Each row has a class, written after it.
[  82  -19  -86 -148  -74 -141 -189   90   54 -126  -87  152 -127  -74
  -73  289  -48  -56   79   16   39   32 -126 -110   23  163 -183 -148
  -62  136    6  -65  226 -154  200  161   27   88 -230  -37   22   46]  (82)
[-102   69  375  140  212 -255  140  -13  261  -13  -43   10    4   94
 -287  213  136  117  126 -265  -53  245   34 -109  404 -108 -255 -265
 -197  304  -77  -55  -83   49   86 -129  -69  -70 -305   51 -231 -235]  (105)
[ -57   55  -99 -173  -38   70  273 -166  -91 -147 -295  -20  160  266
   31  -23  132  445  521  -70  186  361   73  -11   99  122   61  -18
  -50  295  360   15 -316   98 -144  -73  151 -258   -9 -268  -46  -93]  (158)
[ -23 -121  158  180   45  -38   17   18  230  213  -97   -5  -68   78
 -192  272 -360 -589  -21  104   -7   -5  -14  -23   -5 -130 -193   54
   27 -237  -80  219   13  -58   52   54  237  -12 -178  311   39 -144]  (106)
[-178 -292  151  -40   -7  156   25  170   24  129   80  -25  -18   23
  -67  529 -330  -58  -41   27 -431  222  -81   29  -62  -30    3 -317
 -332 -179  -80  -53  387   67  121  159  -80  199   75   75  244   55]  (82)
[ -35 -263  130 -186   66 -337  -55  -35  200  176  231   57 -306  -10
  414  354  143   41  137 -112  116  -42  -31   -2  105 -120  -69   35
  119  200   35  -24  -44 -132   60  -59  256   27  -89  249 -225  -48]  (3)
[ -21   10  -35  106  -39 -152   35   44  107  -43  217  -61   98  152
  -55   82  -28  -74  -68 -270  -20 -126  -80  -94   75 -129 -280 -172
 -144   -1  -41   95  102   62  -43 -169  137  -14 -295  143 -217  -24]  (106)
[ 130 -579  247  161  199  -83  110  247  -27  173 -281  -61  270  124
  -90  244 -193  -95   72  -58 -150  173   30  -65   27 -127   64   -1
   45 -194    7 -167  198  166  189 -100  -89   31   33  428  -83   -1]  (152)
[ 110 -286  -36  149  125  279   98  227 -151  -15   63   10    5  160
  -90   93  127   14   80    4  -17  141   21 -224  136  314  274  -56
  279 -141   38  205 -150   51 -246  -42  -87   -2  200 -289 -843   10]  (106)
[  40  -89   -9   -5   23 -311  129   -2 -166 -102  209  -33  177  277
   72    1  122 -130   -8   17  158    6   55 -214  301  112  -69   40
  147  104 -137   14 -155  100  -31 -218   -8  -51 -341 -214 -353 -219]  (19)
[ -24 -649 -184 -140 -143   47   87 -198  -60  -19  126   -2   12  155
 -256   94   75   34   14  174   83  210 -225 -144  117  308  -70  -68
   83 -185  -67  173   82 -126  -87   63  -49   12   30 -265 -231 -426]  (105)
[ -27  166   12  235   98 -156   94   81  -99   30 -143  -10   97  297
   45  248   69 -252 -118  -10  -11 -109  127 -161   57 -101 -115  -51
  -77   64 -204   41   87  112  -62  -18  -44   34  -27  110 -210    0]  (91)
[ -99  252    7  117  -59 -211   29   27 -145   84   42  119 -253  170
  204   76   71  -43  198  -69  -87 -134  -30  -20   73  -93 -158 -198
    3 -103  -38   29  -76   36  -86  117  114 -135    7  -50 -219   64]  (91)
[  22 -148   -9  148  100   83   22   88 -146   34   -7  -39  263  248
 -333 -128  -62  -50 -103  -55   36  194 -284  -36  213   59  110   -3
   39   26 -125 -116  291  107  116 -158   -3  -14  -43 -128  167 -336]  (19)
[-129 -376  325   92    0  128  -81  134  148  116 -125  -76  195   64
  -83  373 -334 -160 -213  -85 -139  222 -166  -53  127  -50 -261 -323
 -178 -140 -179  -27  280 -168  248   90   46   90 -135  135  387 -255]  (106)
[ -60 -463   77  -55  -29 -213   39  -56  122  133  177   50   -7  115
   60  272  162 -190   16   94   71    6   -6 -105  170   60 -314 -156
   79   39 -212   62 -136 -191 -131    6  157   24 -157   30 -148 -240]  (3)
[ -52 -777   12  -99  -91  205  -14  -33  -34 -197  -86  186    7 -118
   13  282  128 -405  -41 -160 -410   24 -102 -179   87  -18  122 -127
 -193 -115  126   15  -58  162   23  -39   37 -147  345   76 -417  267]  (91)
[  47 -200    2   -2   -9  -99  -20   53   20  -12  204  116  166   96
 -208 -220   85 -207    4 -234   77    2 -140  -59  -43 -156  -37   45
   22 -128   37  113  150  213   92  -99  138  136  -44  140  -16  -85]  (82)
[  66 -354  -34  112  118 -221   19 -128   42  -19  167  -48  238   77
 -330 -101    8  -61 -110 -233   33    0 -156 -108  105   36  -84  -18
  -75 -136    0   16  208  220   99  -92  -74  123    4  121  -35 -343]  (158)
[   4   37  -60   22  156 -121   13 -103   -3  -77 -183   43    1  190
  197   90  173   35   65 -183  -99  -79   75 -147   36 -104 -134  -31
  124  -12  -87 -242 -186  -56  166 -117  222  -59 -241   88 -280  -67]  (82)
[  21  -57  -16  -51  -35 -213   78  -28  -63  -15  229  -16   85  162
 -337 -117   79 -134   80  103  148  102 -248 -113  120  124  -37  -41
   76  -70   -4   41  325  241  136  118   95    5 -102  124   32 -312]  (105)
[ 193 -599  259  190  135   65  390   39  208  -21 -115   75   52  114
  168  177  168 -222  336 -129  -69  102  107 -171   48  -53   16 -103
  348  -15  -40  120 -253  266   24  -67 -196  -49  112  376 -816  116]  (106)
[  55 -279  134 -129  100 -284 -166 -120  201  -26  211   27 -365  -30
 -342  196   22   62  317  248 -374   25   90   41  -52    3   73 -136
   82 -143  -79  -88 -132  184  413  128  170  114  -94   35  -85   40]  (91)
[  40  253 -204  -67 -122 -454   84  101 -177 -139  237  -94   77 -255
 -156 -157   50  181  320  144   53  -83   19  -49   39  254  151 -116
 -146 -188   60 -309  340  -39 -191  -35 -415   69  -83   97  128   67]  (19)
[  72 -288  159  136  -42 -311  -93  225 -178  -96  -48   14   65 -164
 -556   89 -178  -65   69   86 -174  101  -61   82  170   99   55 -263
  -43 -262   28 -102  170   98   51 -144 -216  -85    8   23   34  101]  (91)
[  25 -203  -74   -2  148  -18   -7  -23 -118   59   99    1  352   24
 -410 -189   34  -31   35 -171  181   60 -224  -48    2  192  -61  -30
  -99  -71  148  -75  351  141   72  -31   73  100  -25  138  152 -292]  (3)
[ -37 -456    7    8   79  -99   51  121   95 -136 -107  357  -14    3
  -83  222   86 -354   14 -100   -8  -57 -178 -103  257  -47  -68    4
   51 -276 -171   58 -112    3  147 -193   82  143   65  235 -419   67]  (158)
[ 141 -308  197  270    4 -296 -101 -114  256   71 -201 -183  169  -83
  -97  122   73 -369 -157  173   16    1   57   13  319   21  -78   56
   27   51    2   86 -122   79   51  -27   69   24  -34  216  -89 -116]  (105)
[ 171 -579  211   24  148  374  167   93  -41 -223   55  -38  319   11
 -427  -37  142  105  -40  115   32  329 -169 -160  241  263  137 -168
  -67 -184  192   66 -171  192  -12  -39  143 -142  312   46 -220   22]  (158)
[  67 -445  114  109   26   42   14  104    3  150  276   19  305   49
 -456 -114   43  -92  -37   -6  283  141 -206  -59  196   32   10  -87
  -41   65   74  194  327  150   14  -95  -66   95  -73  213 -203 -231]  (19)
[-123 -145  107  -94  150 -256  227  -87  -70   76   -9  -45   22   92
  -85  118 -210 -108  400   16 -159   37 -223 -154 -102  200 -100 -371
  187 -354   16   62  142  141  310  104  -95 -128 -343   18   79 -464]  (105)
[-177  -15   80 -248   75  -11   79  111  163   -2  163  210 -217   27
 -251  222  114  145   71  143  187   52 -129 -152  199  -61 -240 -136
 -164  237 -119   51   -5  -72   73  124  161  -89 -171  130 -235   61]  (158)
[  93 -210  131  -33  158 -371   17    4   21  -17  336   -6  105 -114
 -314   -4  -18 -114  -10 -118  163  137 -118 -132   91   68   61  -59
 -144   89   70  -10  263  123   24 -112 -207   71  -66  253  -53 -210]  (152)
[  98 -444  164  257  143  -92  105  -25  104    5   38   -5   55  -46
 -600   63 -147   45   61  117 -232   46  -71   15  139  136 -267 -215
 -376 -211 -278 -255  174  -33   38   18 -307   65  -20   48  185   -4]  (158)
[ 309  -63  -60   29 -148 -214   61   56   79  -32   80   -2 -141    9
   68 -376 -168   69  423 -155    4  160 -246   51  155  -58  -74   13
  139  346  280  133   75  308  104   71  123 -178 -136 -129 -242 -241]  (82)
[ -69 -124  -54   36  -76   13  122 -123  -63 -185  227  108 -135   -5
 -339   57  110  101   53  -47   70   18  -16 -101  260  136 -316 -195
 -133  -97  -33 -112   90 -110  -99 -134 -172   42   92  -85 -248  -20]  (152)
[ 134 -401  178  220  175  -78  -25  158  152  -22 -218  100  147  -33
 -280   14 -116 -382  334 -224  -23  167 -251    9  258  241  -40 -136
  -62  -37 -122 -192  242   43  181  -26  -68  115  163  165   23  -10]  (91)
[   4 -139  -17  159   90   -5   23   -5  -75   67  140   10  342  132
 -367  -88  -28  -46  -46 -309   18   63  -17  -56    2   80   -2  -92
 -115  -58    6 -152  252  189  -63   21 -132   36   17  -44  228 -126]  (82)
[-102 -396  -73 -147   90  186  -19    9  174   27  -68   65 -160   48
   19  112 -174  -54  230 -105 -141   61 -267   -2  -59 -102    3  -68
  279 -254  -33   43 -194 -108  215 -185  310    5  113 -135   19 -106]  (106)
[ 134  171  249   27   48 -133 -116   28  317  132  -49 -153 -280 -327
 -192  277 -217  104  136  318   47   59   60   22  131   11 -236 -123
   33  129   75 -318  165 -188  294  252  -65  -48 -133  277  379    0]  (152)
[-156 -309  280  117   46  -39    6  230   70  303   43  -23  291   61
   91  -61 -137 -557   14   89  -39  114   12 -118  166   69   17   85
  125   -3 -284  -23   27    6  -30   74 -203  114 -140 -109  -35  -29]  (3)
[  31 -172  -13   17  146  -75   56  111  116  165  -59   42  241  151
 -242   49  -18 -184  281 -206   98  187 -110  -51    2  -41  -15  -34
   29  222  128  -49  227  229  106  -15  102  112  -61  252   57 -131]  (91)
[   6   59 -129  213   95 -144   19  -21   48 -157  -14  141  -79   52
  -82  252 -254 -201 -100  116   91  -93  -29  -79  112  -22  -69  -39
  -90 -192 -313   59   19 -137  -18 -102 -171  257  281   12  -43  -91]  (158)
[ -39 -654  245  -14   25   71  133   40    6   54 -210 -145  179  311
  558  570  -85  -94  138  -91 -412   88  166 -224 -176   -4   -9 -245
  -41 -171  138  238 -187   87    2   44  164  -17  109 -108  -17   14]  (3)
[ 146 -384   97  187  179 -447 -105   60  204  229  -74  -38 -156 -248
  142  208 -298 -436 -196  117  -29 -154   15  -71  137  -71  -58  148
   31 -235 -214 -128   93 -121   30  213   38   92  164  657 -216 -148]  (106)
[ -49  -18   47  159   16  204   84  104 -164  202   88 -115  209   83
 -309  -56  140  -77 -109  -78   68  143 -144  -95  116  133  -88 -187
  240 -233    0   12  328  168   -7  128 -142  101   73  -27  -62 -419]  (106)
[ -12 -899   91  101  -95  140   23   34 -186   56  -73   26  457  204
  271  -49  -37  206   79 -172   50  177  -84  -41  112   -4 -127 -278
   11   13  303  117  -76  -63   50 -304   71   97  -73  -34 -218  -44]  (91)
[ 256  -16   -6  -87  146 -480  -57  257 -116    5  216   39 -104  -40
 -113  110 -389   53  -80  208   91   85 -159  -33   19 -104   60   91
   92 -144 -174  -97  149   35  210  -14  -48  146  -47   69  253 -268]  (19)
[  36 -586  136   73  -66  -93  110  -90   48  -21  -84    6 -317  -84
  186  368  -70  131  109  -75 -242  106   25 -113  257  -52    5 -193
  194 -176  312   20 -127    5   42   41   73 -190  276  139 -386 -171]  (106)
[  -5 -357   31   10    9 -349    6   25   45   80   61  -50  118   63
  -97   12  -20 -233   18   31   74   74 -137 -187  125   40   13  -46
   65  -29  100   78  305  149   94  118   82  103   47  234   64 -270]  (82)
[ -42 -231 -168  -23   -2 -207   62  106   -1  163   72   42   97  169
 -155  134 -377  -50  179   40  -61  224 -235   19   79   24  113   14
  -26  -65  -62 -180  460   68  168   38  -25  182 -189  249  132 -276]  (19)
[  67 -315   87  112  144  -51   98   79   60   64   61   30  282   17
 -368  -39   52   43   43   31  119  140  -43 -156   99  -35   16  -54
 -167   87    2  -39  212   32    9  -75 -191  134  -22  153   38 -210]  (105)
[ 172 -359   53  146   38  114   35   77 -210   16 -136   -3   83  180
  -47 -257  108  179  125 -214  144   34   -3  -29  239  170  -85   60
  370  155  383   93  -79  225   36 -198  108  -49  126 -350 -241  -52]  (19)
[  95  -34   13  116   73   73    3  -49  -82  -33  283   -1  264   70
 -309 -357   64 -149  116 -174  258  108 -309   24  153  113  -49  -59
  -44   -1  -83  -88  269  202  136  -89    2  110   19   45  -48 -237]  (106)
[ -41 -153   46   71  -30  162    7  128  -91    1  -41  123 -105  158
  -79  348  174  -66 -166  -81 -198  -88  145  -99   -4 -183 -263 -110
 -144  -48 -169   39   52  -79 -167  -76  115  -56  -73  197 -652  158]  (3)
[-173 -398   -6 -156 -140  155   89 -173  -29   30  -55   -3  125 -152
  116  145  346  130  359 -222   -8  -43  112  -57   26  133 -168 -344
  325  -82  402  -59 -187  -86  -24 -262 -125  -75 -169  -88 -259   30]  (19)
[  64 -432  -52 -127 -225  162   73   47  182 -106  221  -49  138 -168
    3   46 -167  245  206   39  -81  299  -76  111   34   75  236 -182
   40   -3  398  296 -139  171   -7 -143  -99   85   -7   10 -340   91]  (152)
[ -38    1 -140   36   88  532  186   29 -399   21   34  -89  227  337
  255 -271   24  -43    8 -142 -216  109 -136  -32  -72  308   39  104
   31 -470  249   -4  -72  179  -83  -59  397  132   75 -217 -239    5]  (105)
[ 123 -280   43   86   55   83   93   38   64  -16   95   21  272   60
 -325 -239  -47 -170   74  -78   83  195 -253    0  117  190   19  -75
   76    9 -111 -106  145  166   23   36  -65    7  115   37  219 -164]  (19)
[ 108 -335   24   45  111 -198  -32   80  -27   47  -82  -30  302   95
 -316  168   77 -225  224  -84 -114   99  -17 -158  -56   78   51 -188
   52   74  192 -108  281  212  154  -77   11  101 -147   42  272 -157]  (82)
[ -22  168  188   87   -8  -98   31   75  -29  142 -164 -267   45    1
  -17  287  -19  -54 -102   23   -5  156 -124 -175  157   30 -279 -225
   60   58   45 -161  365  -48  100  126 -183 -104 -226  157   13 -168]  (19)
[ 101 -439  -98  -11  -58  216  -34  184 -176   71 -100   65   98  165
 -191  -27  -81   72  510  -47  -91  154 -211  180  192  218   19  -89
  275 -284  291   72   96  218  242 -118  447  101   45 -218 -151 -280]  (3)
[-163 -166 -141  199   50  -73  -81 -109  108  180  261  -52   53  110
 -201   85  -58  155 -241 -104    4   -6 -222   21  262  -64 -117 -123
  -89   52 -321 -189  158 -183  -60 -174 -202   58 -121 -161  -53 -251]  (158)
[ 185  112  167   55   75   -7  -18   88 -168   71   53  -33 -104 -246
  172  142 -317 -109 -148  -69   41  -55   69  -20 -150  -99 -234  113
   16 -214  223 -299  233 -123  170  -98 -197   54 -186  404  -38  220]  (152)
[ -55 -152   47   92  -20 -240  -87  130  124   40  226 -100  288  182
  349  -29  -94 -165 -116 -361  -57  -71  127 -108   83 -139 -215 -107
   47  143 -216  -84  -87  -53 -109 -229   33  128 -288  -69 -133   47]  (82)
[-118   27 -108  -45  277   88   90  210 -103  -13 -140   73  112  205
   85  385   68   26   34  -38  120  -83  135 -144   71   65 -107 -158
  -30   77 -177  -97   60  -52  -13 -121  208  148  -14  272 -526   99]  (82)
[  -7 -254 -120   12   58 -237   15   33 -160  195  246   77  123   49
 -225 -240  -79  125   82    8  154  -72 -103  -50 -147  -86  -12  -32
  158 -156   86    6  298  139  155  -21 -167  222  -49  112  116 -250]  (91)
[  74  -97  -27  199   77 -204   25  -25  -63  167   80 -128  235   20
 -222  -25  -98 -155  -79  -97  135   92 -148    1   59  112 -100 -114
   81 -188   41   64  193   81  -77  -26 -111  115  -20   26   83 -382]  (82)
[ 194 -325  101  259   71 -363  -85  172  122   30  -53  -58   45    4
 -161  -19 -321 -134   92   92 -333   -8  -60  132  157   78  -56 -154
  -56 -146 -398  -58  140   92  120   62  -23   98  -83  155 -140 -256]  (3)
[  34  -89  -45  143  108    5  144   69 -131   12  144   62  228  236
 -175 -225  166   -1  144 -238  121    8  -85 -149  -37   24   17  -54
  -18 -105  100   36  257  142  -25 -128   -7  128  -43  195 -214 -124]  (91)
[ 195  235  167   96  183 -422  -83  257  -59  -25   35 -127  -57   50
 -519  -35   81   39  198  126  -13  103 -171  148  299  261 -138 -144
 -266   33 -377  -93  191   52   -2  -56   56   33 -219 -171   66 -241]  (158)
[  13    6  152  -64   77 -203   51  -29   64 -108 -274   36 -244   91
 -230   32  355   86  262 -235 -135  131   71  -21  231   -3 -179   40
   22  296  -20 -101 -103  213   47  -44   33 -146  -19 -128 -400   29]  (158)
[ 130 -273   69   68  -92  112  -80  -13  -11   62  331   31  216   -7
 -411 -130   98 -113  -88 -110  320   64 -195  -15   56  -52 -179    1
 -175 -159   44   68  335  -43   15 -125  -36  122  -28  133  124 -190]  (152)
[  20  219   76 -165 -101  189 -166   68  -35   -5  -30  326 -472 -365
 -363  389  -66  131   10  374  171   11   -9  182   67   87  -15   42
   36  -32   51 -149  117 -251  278  141 -215   61  -41 -167  386  208]  (19)
[   4 -197   65  181  171  201   -1    7  252  129  -92  122   78 -128
 -618  183  -43 -102   95  -28 -124   -3   15   45   35   -1 -115  -45
 -105 -146  243 -162  126  -84  179 -196   86  163 -279  260  237   32]  (105)
[ 218 -282  219  190   42  -34 -107  147  -56  151   88 -124  346 -190
   -3  -93 -126 -359   40 -475  -86  191 -137  -26 -119   35 -122 -176
 -121 -150  201 -142  289  -33 -144 -117 -148  123  -52  218  124 -128]  (106)
[ -26  122   17   37   86  -75   93  151    6  138   61  -87   87  -93
 -275  -17 -116  -75   60  200 -137   27  -69  -19   71  -23 -131  -81
 -340   87  -29  -86  145  163  -19   64 -120   -9 -173   80    2   95]  (152)
[ 246 -139  -26   87   69  127  252  156 -384   25  112  -28   -5  375
 -200  120  -33   67  310  146 -104  170  -62   24    3  171  111  -68
  166 -216  401  232   73  388   98 -149  335   14  -90 -176 -116 -265]  (91)
